How the units are linked:
from | * ~ § %
tg | hl zr sf fj
zr | mf mc fj bg
qq | jz hl ds cl
zf | ml zp lb bl
lh | tz gm zp jz
zp | nh jz bl gq
gg | hs pr nb sl
nh | bl ds jl ng
bg | jd hs ht jr
tz | zp qq nh ds
pr | bq nz sl br
sb | bb rn nz ml
nz | mq ml br fm
bq | sl mq gz td
jr | tg gz hl mf
ng | sb rq bb zf
gz | zr td mf jp
fj | bf bg fs ht
bb | nz zf mq lb
ht | gm jr qq hl
lb | fm bl pb jb
sl | gz br zr mc
ds | gq cl ng rq
bf | fs jd lh gm
jl | jb ng cj bb
bl | jl gq jb sb
jp | bg gg jd nb
mf | fj jp bf jd
zn | rq fs rn tz
rf | gg cj hs bq
fm | pb jl rf cj
hs | nb bq jr gz
fs | lh ht tz qq
mq | br lb td pb
sf | cl fj zn fs
nb | jr sl tg zr
jd | ht nb gm tg
gq | ng zn sb rn
jb | cj sb pr nz
br | td fm mc rf
rn | zf tz ml nh
jz | ds sf gq zn
gm | qq tg jz sf
mc | jp rf bg hs
hl | sf mf cl bf
rq | rn lh zf zp
td | mc pb jp gg
cl | zn bf rq lh
ml | lb nh fm jl
pb | rf jb gg pr
cj | pr bb bq mq

In the rows, 48.8 stands for zero.

Named rows; a name shown again gets a slightly different row:
jp: [ 69.1  47.3  40.6  10.3  48.5  74.8  69.9  32.0  20.4  29.3  60.4]
nz: [ 34.3  45.2  94.8  42.6  72.0  55.3  40.6  76.4  29.4  49.0  62.6]
sb: [ 44.8  16.5  59.6  71.2  30.8  36.4  36.0  80.4  58.8  67.6  26.7]
ng: [ 50.1  43.7  66.4  57.0  33.8  30.4  36.1  53.9  24.9  76.1   9.6]
rf: [ 47.4  13.9  50.9  74.1  35.7  69.4  74.1  67.6  49.1  17.9  51.7]
lb: [ 26.4  39.8  87.8  53.5  65.0  44.2  33.1  85.4  58.0  45.2  67.9]
jr: [ 65.0  39.8  11.7  52.9  42.9  70.0  83.7  31.1  65.3  42.8  51.6]
nz: [ 33.6  47.4  98.1  36.7  68.0  55.3  41.3  72.5  27.3  45.8  59.6]
nh: [ 50.8  55.0  71.3  52.7  45.2  25.5  29.8  48.4  17.2  74.7  11.4]
jp: [ 63.8  49.9  37.2  10.1  51.9  74.0  72.1  34.2  21.8  31.9  60.4]
bg: [ 72.0  38.4  16.5  42.1  43.4  72.9  86.3  25.5  53.1  43.9  46.6]
fs: [ 65.1  59.9  20.2  27.0  34.0  33.5  40.0  20.3  41.1  74.0  28.1]
tg: [ 45.7  69.9  13.6  63.0  53.9  52.7  55.5  23.3  78.8  29.2  70.7]
gq: [ 37.0  77.3  74.7  53.5  61.4  26.1  23.5  42.5  30.8  72.9  28.4]
ml: [ 40.5  17.5  65.9  69.2  37.6  35.4  37.2  91.0  68.8  59.6  38.0]
hs: [ 47.8  59.8  48.8  15.5  54.8  68.5  54.8  46.8  29.7  15.0  82.6]
mf: [ 61.6  46.6   8.6  61.5  46.5  65.4  75.2  29.4  78.3  38.8  55.1]
gm: [ 60.4  81.7  25.7  22.5  47.4  30.1  32.2  16.2  34.1  52.3  48.1]
br: [ 53.5  14.3  53.1  72.3  29.7  71.4  78.4  64.9  36.9  27.7  42.1]
jp: [ 68.6  52.6  40.2  12.0  49.8  75.1  71.7  32.0  23.4  32.9  61.0]
bq: [ 39.9  18.0  44.8  69.0  33.3  66.0  67.2  68.6  61.1  13.2  63.2]
cl: [ 67.1  46.5  13.1  45.8  40.7  34.1  42.8  37.6  69.3  85.2  21.2]
cl: [ 70.0  47.2  13.2  44.8  37.1  36.8  44.6  34.4  64.1  83.3  24.0]
mq: [ 52.5  27.8  86.0  44.8  48.1  71.7  69.2  61.2   8.6  42.3  38.7]
fs: [ 72.3  59.7  18.2  24.8  40.3  32.4  36.7  19.9  41.0  68.0  25.5]
sf: [ 67.5  69.9  20.3  21.5  40.7  31.2  36.4  18.3  36.4  61.2  33.7]
mf: [ 57.5  47.3   9.2  58.3  46.0  64.4  78.4  27.2  79.6  37.4  55.7]
hs: [ 50.2  56.4  52.1  11.0  53.4  63.9  54.7  44.9  32.2  13.5  81.9]
cj: [ 49.4  36.0  90.1  40.8  57.2  67.2  61.2  60.4  10.3  47.6  44.9]
nh: [ 47.8  53.4  74.2  53.3  43.0  23.9  30.0  49.9  19.7  76.2  10.9]
jz: [ 52.4  50.6  24.9  63.3  48.7  30.2  41.3  43.5  89.1  86.3  37.7]
jz: [ 53.6  47.6  25.8  60.7  52.5  31.1  42.1  48.2  88.9  85.7  36.6]
tg: [ 46.4  69.3  14.2  61.0  54.4  52.7  58.6  22.5  81.6  29.6  70.3]
ml: [ 40.2  18.4  65.9  71.6  38.2  35.8  37.6  85.7  68.4  63.4  39.3]
bl: [ 50.0  20.6  59.4  68.8  29.1  31.9  40.1  72.7  48.7  69.2  13.2]
ds: [ 34.3  74.4  56.9  63.9  70.4  22.7  22.5  44.7  78.9  74.9  51.1]
pr: [ 54.4  15.1  66.3  61.3  34.0  72.4  76.6  61.6  24.5  34.4  32.2]
zp: [ 33.7  79.1  73.2  54.0  70.5  21.6  19.7  40.7  46.9  72.5  40.8]
gz: [ 59.3  54.9  45.0   6.2  55.3  69.9  64.2  39.2  22.4  24.8  70.5]
gm: [ 57.3  82.1  24.4  23.3  45.1  31.8  30.1  16.5  34.6  56.0  42.1]
ng: [ 50.9  40.6  66.4  56.4  35.7  30.3  34.6  56.3  22.5  75.3   5.1]

Complete each set of four: the symbols that take the first to the second take the third to the fourth, perhaps in another order.
Answer with the unit's name.
[ 29.0  47.3  93.1  47.9  70.4  53.2  36.2  81.4  42.1  45.3  65.9]
to [ 53.6  14.3  64.4  64.8  36.7  73.1  79.9  64.3  26.7  31.7  35.1]
as [ 31.3  24.8  72.4  62.0  48.4  37.1  34.7  92.7  68.8  58.9  49.7]
to cj

[ 45.9  90.6  28.3  36.3  57.4  34.4  31.2  16.4  50.4  36.8  68.0]
to [ 53.4  89.7  28.3  25.2  51.8  32.6  31.2  13.3  40.1  43.3  54.4]
as [ 40.0  43.3  98.3  37.3  64.7  65.6  51.1  70.5  15.8  46.8  51.2]
to cj

[ 50.2  21.6  74.2  52.7  42.7  71.5  73.3  63.0  11.8  37.4  30.6]
to [ 31.9  44.6  94.8  44.3  69.9  49.7  37.9  80.7  43.1  43.9  64.5]
as [ 49.9  56.4  47.5  12.2  55.6  66.3  55.5  47.9  29.0  13.3  82.5]
to bq

[ 46.9  67.1  16.7  63.6  55.4  51.3  56.3  24.8  79.8  28.0  71.3]
to [ 43.8  77.0  18.8  56.8  56.0  42.5  46.1  20.9  74.6  31.3  75.4]
as [ 69.8  53.0  20.5  34.9  35.6  35.6  45.3  26.3  52.0  83.7  21.7]
to cl

[ 44.6  67.2  75.1  51.3  54.2  28.8  25.4  44.1  20.7  75.5  20.5]
to [ 48.5  52.2  72.7  53.0  42.5  29.2  27.7  47.4  18.9  75.1   9.0]
as [ 48.7  13.4  56.9  71.0  30.8  72.8  77.5  65.1  40.4  25.3  40.1]
to rf

[ 29.8  44.1  93.7  42.5  69.2  50.0  38.3  80.7  43.0  45.3  63.6]
to [ 52.1  16.3  64.2  63.3  32.8  73.6  75.3  62.5  24.3  33.2  31.7]
as [ 36.0  81.2  71.6  54.8  68.5  25.5  22.8  40.0  44.0  68.5  41.9]
to bl

[ 67.5  42.5  11.7  58.0  43.3  68.8  82.4  24.8  67.3  42.5  47.6]
to [ 59.6  47.5   7.8  62.6  44.1  64.9  76.3  25.2  74.2  36.9  58.3]
as [ 32.4  81.2  74.9  53.4  66.6  23.4  16.2  42.5  45.4  71.3  40.7]
to gq

[ 67.5  41.2  13.7  53.0  44.2  67.1  84.8  27.2  63.3  40.7  51.4]
to [ 61.7  53.6  45.4   7.0  54.9  69.7  63.5  36.3  22.2  22.1  68.9]
as [ 34.7  78.3  70.7  54.4  66.3  22.6  20.6  42.3  44.9  71.5  38.2]
to jz

[ 44.5  41.4  93.6  38.9  59.9  65.3  61.0  60.5  10.3  47.8  41.5]
to [ 35.9  47.5  97.1  39.3  70.6  56.6  43.3  75.3  29.5  44.6  61.9]
as [ 64.5  53.1  41.1  11.9  50.4  72.4  70.0  32.3  22.7  34.0  59.4]
to hs

[ 50.6  40.6  65.7  57.2  33.9  30.5  35.4  56.0  22.8  76.6   6.6]
to [ 27.6  31.9  80.6  60.8  58.2  41.4  32.6  93.2  63.3  54.2  63.4]
as [ 32.4  72.9  55.1  63.5  69.5  26.4  22.6  46.4  74.0  76.7  51.0]
to ng

[ 68.5  43.2  14.0  56.0  43.4  68.3  81.5  26.0  67.0  41.3  48.3]
to [ 58.4  55.1  44.0  10.4  54.0  70.0  60.8  38.6  23.5  23.3  71.9]
as [ 61.7  48.5  20.6  54.6  42.2  33.6  42.5  39.8  82.3  86.6  32.5]
to gm

[ 47.3  68.4  16.1  63.2  55.4  50.2  54.8  24.4  82.7  31.3  72.4]
to [ 67.3  74.6  23.9  25.0  39.8  31.8  32.0  14.8  35.2  62.2  34.1]
as [ 42.4  78.2  18.3  56.1  56.4  44.8  46.4  23.3  74.2  27.7  74.5]
to fs

[ 42.6  19.3  45.3  70.2  35.9  65.4  64.2  70.8  60.1  10.0  66.2]
to [ 35.0  32.1  44.4  57.2  37.3  65.8  58.3  69.8  60.3   5.4  77.5]
as [ 57.1  82.8  27.6  21.5  48.7  32.6  34.6  16.5  32.1  53.6  46.1]
to sf

[ 66.0  51.3  38.8  12.0  52.1  75.4  71.2  33.1  22.0  29.1  63.2]
to [ 72.5  40.7  13.2  43.1  41.7  73.9  87.4  26.4  50.8  44.1  44.8]
as [ 48.7  41.2  68.1  56.6  37.1  29.7  35.3  55.6  23.6  74.3   6.7]
to sb

[ 41.9  90.1  24.1  47.4  60.4  36.1  36.1  18.4  64.3  30.1  72.7]
to [ 44.0  87.5  29.3  38.8  54.2  35.2  31.6  15.4  50.3  38.5  65.0]
as [ 34.0  81.5  74.3  56.2  69.9  22.9  17.0  44.5  47.7  70.8  39.6]
to gq

[ 64.4  46.3   9.8  62.6  45.7  64.6  76.1  29.0  75.0  37.0  60.6]
to [ 44.6  87.0  26.8  44.8  57.6  37.9  36.3  16.5  64.9  30.6  71.3]
as [ 44.6  19.4  63.3  70.6  30.5  34.8  40.6  82.4  59.4  66.8  26.8]
to lb

[ 48.5  39.1  66.7  57.7  35.6  32.3  34.7  56.1  22.8  76.5   7.2]
to [ 37.3  47.0  97.1  38.8  69.2  56.5  41.7  73.2  26.7  42.8  60.7]
as [ 54.4  23.5  75.9  55.5  41.4  73.8  75.8  59.1  13.4  39.0  32.3]
to hs

[ 47.1  15.5  50.1  73.8  32.2  73.1  74.7  66.7  52.0  16.2  53.9]
to [ 56.1  57.1  47.9  15.6  54.0  67.8  56.7  44.5  27.1  14.9  80.9]
as [ 47.9  16.9  52.2  71.4  34.0  69.4  73.3  68.2  48.1  20.5  54.0]
to hs

[ 33.1  80.9  64.7  58.5  69.7  27.5  19.9  44.0  64.0  71.0  49.9]
to [ 32.0  81.0  72.2  56.5  66.6  22.5  17.2  44.5  43.7  71.7  40.7]
as [ 35.7  80.2  70.3  54.2  67.2  24.7  21.8  39.5  46.3  73.1  39.4]
to gq

[ 49.7  32.2  83.9  47.3  50.5  73.1  69.8  57.7   7.9  42.0  35.6]
to [ 45.7  14.3  47.7  72.9  32.5  70.3  77.9  65.5  49.7  17.5  54.8]
as [ 33.4  44.6  93.6  44.3  67.2  51.3  35.8  81.9  41.2  44.9  68.0]
to mq

[ 46.4  57.0  34.9  66.0  57.6  29.0  31.6  49.1  92.8  81.9  43.4]
to [ 70.2  62.3  22.3  27.0  39.0  30.3  42.2  19.1  42.7  72.3  27.0]
as [ 47.5  31.9  83.4  47.5  51.0  71.1  67.8  58.5   7.1  45.0  33.3]
to lb

[ 49.3  26.5  64.3  63.0  29.3  33.0  37.0  65.0  36.5  73.4   9.0]
to [ 38.3  75.1  74.5  49.0  60.5  25.5  24.0  43.5  29.9  70.7  30.1]
as [ 33.7  79.8  64.5  60.4  70.2  21.9  17.3  43.6  62.2  70.2  46.8]
to jz

[ 40.5  53.6  53.8  23.8  54.8  65.4  53.9  53.7  36.9   9.7  89.7]
to [ 65.0  51.8  38.5  10.3  49.0  76.0  72.5  29.1  24.2  32.1  60.2]
as [ 65.8  51.7  36.8   8.4  50.8  70.5  68.9  29.9  21.8  31.9  63.0]
to bg

[ 68.2  50.2  39.7  11.7  51.6  75.0  70.8  28.7  23.4  33.7  64.5]
to [ 52.5  55.7  12.4  64.5  48.6  58.7  67.4  27.0  81.8  30.2  65.3]
as [ 62.3  84.1  25.4  22.0  46.4  33.4  37.2  15.3  32.9  52.7  41.2]
to jz

[ 39.2  65.5  40.6  67.7  68.8  24.0  28.8  49.4  87.8  78.3  48.9]
to [ 46.5  89.3  27.2  36.0  55.0  34.5  31.9  16.1  52.1  38.3  66.9]
as [ 35.4  45.5  98.6  42.0  68.2  56.1  45.5  74.2  26.5  44.9  61.6]
to nh

[ 48.5  42.0  67.0  54.6  38.2  31.0  35.0  55.6  23.8  77.0   8.9]
to [ 43.4  13.2  62.3  74.1  33.5  34.5  38.1  84.3  57.9  65.0  28.0]
as [ 35.5  78.9  75.3  55.8  67.7  25.3  21.4  43.3  43.0  69.6  42.5]
to nh

[ 33.4  73.2  55.0  65.7  69.0  23.7  23.8  47.2  77.0  80.2  48.4]
to [ 33.4  79.8  65.9  59.2  70.7  23.8  21.1  45.7  61.5  73.5  50.0]
as [ 46.8  40.5  92.2  40.7  58.7  66.8  62.0  58.3   9.4  44.0  42.7]
to mq

[ 39.3  15.4  63.9  71.1  39.3  39.2  35.6  88.7  67.6  61.2  37.9]
to [ 29.2  28.2  77.5  58.8  59.0  43.1  32.8  91.1  68.0  51.7  61.4]
as [ 41.2  46.5  95.0  39.9  62.6  60.5  50.9  65.0  17.2  44.7  51.5]
to mq

[ 47.9  49.8  71.4  55.1  43.9  25.5  30.5  49.0  22.1  73.5  11.5]
to [ 52.4  38.0  68.7  58.3  35.8  30.1  37.5  57.2  23.7  76.0   7.9]
as [ 47.3  18.6  62.4  69.6  30.4  32.8  41.1  76.0  47.6  71.5  16.0]
to sb

[ 47.3  54.4  71.4  51.9  43.7  27.4  31.3  48.2  17.7  73.8   9.3]
to [ 31.2  24.4  71.6  67.0  49.9  40.0  33.6  89.7  70.7  55.4  52.9]
as [ 57.8  79.8  27.1  22.6  47.4  31.7  34.3  17.0  33.7  55.6  45.9]
to jz

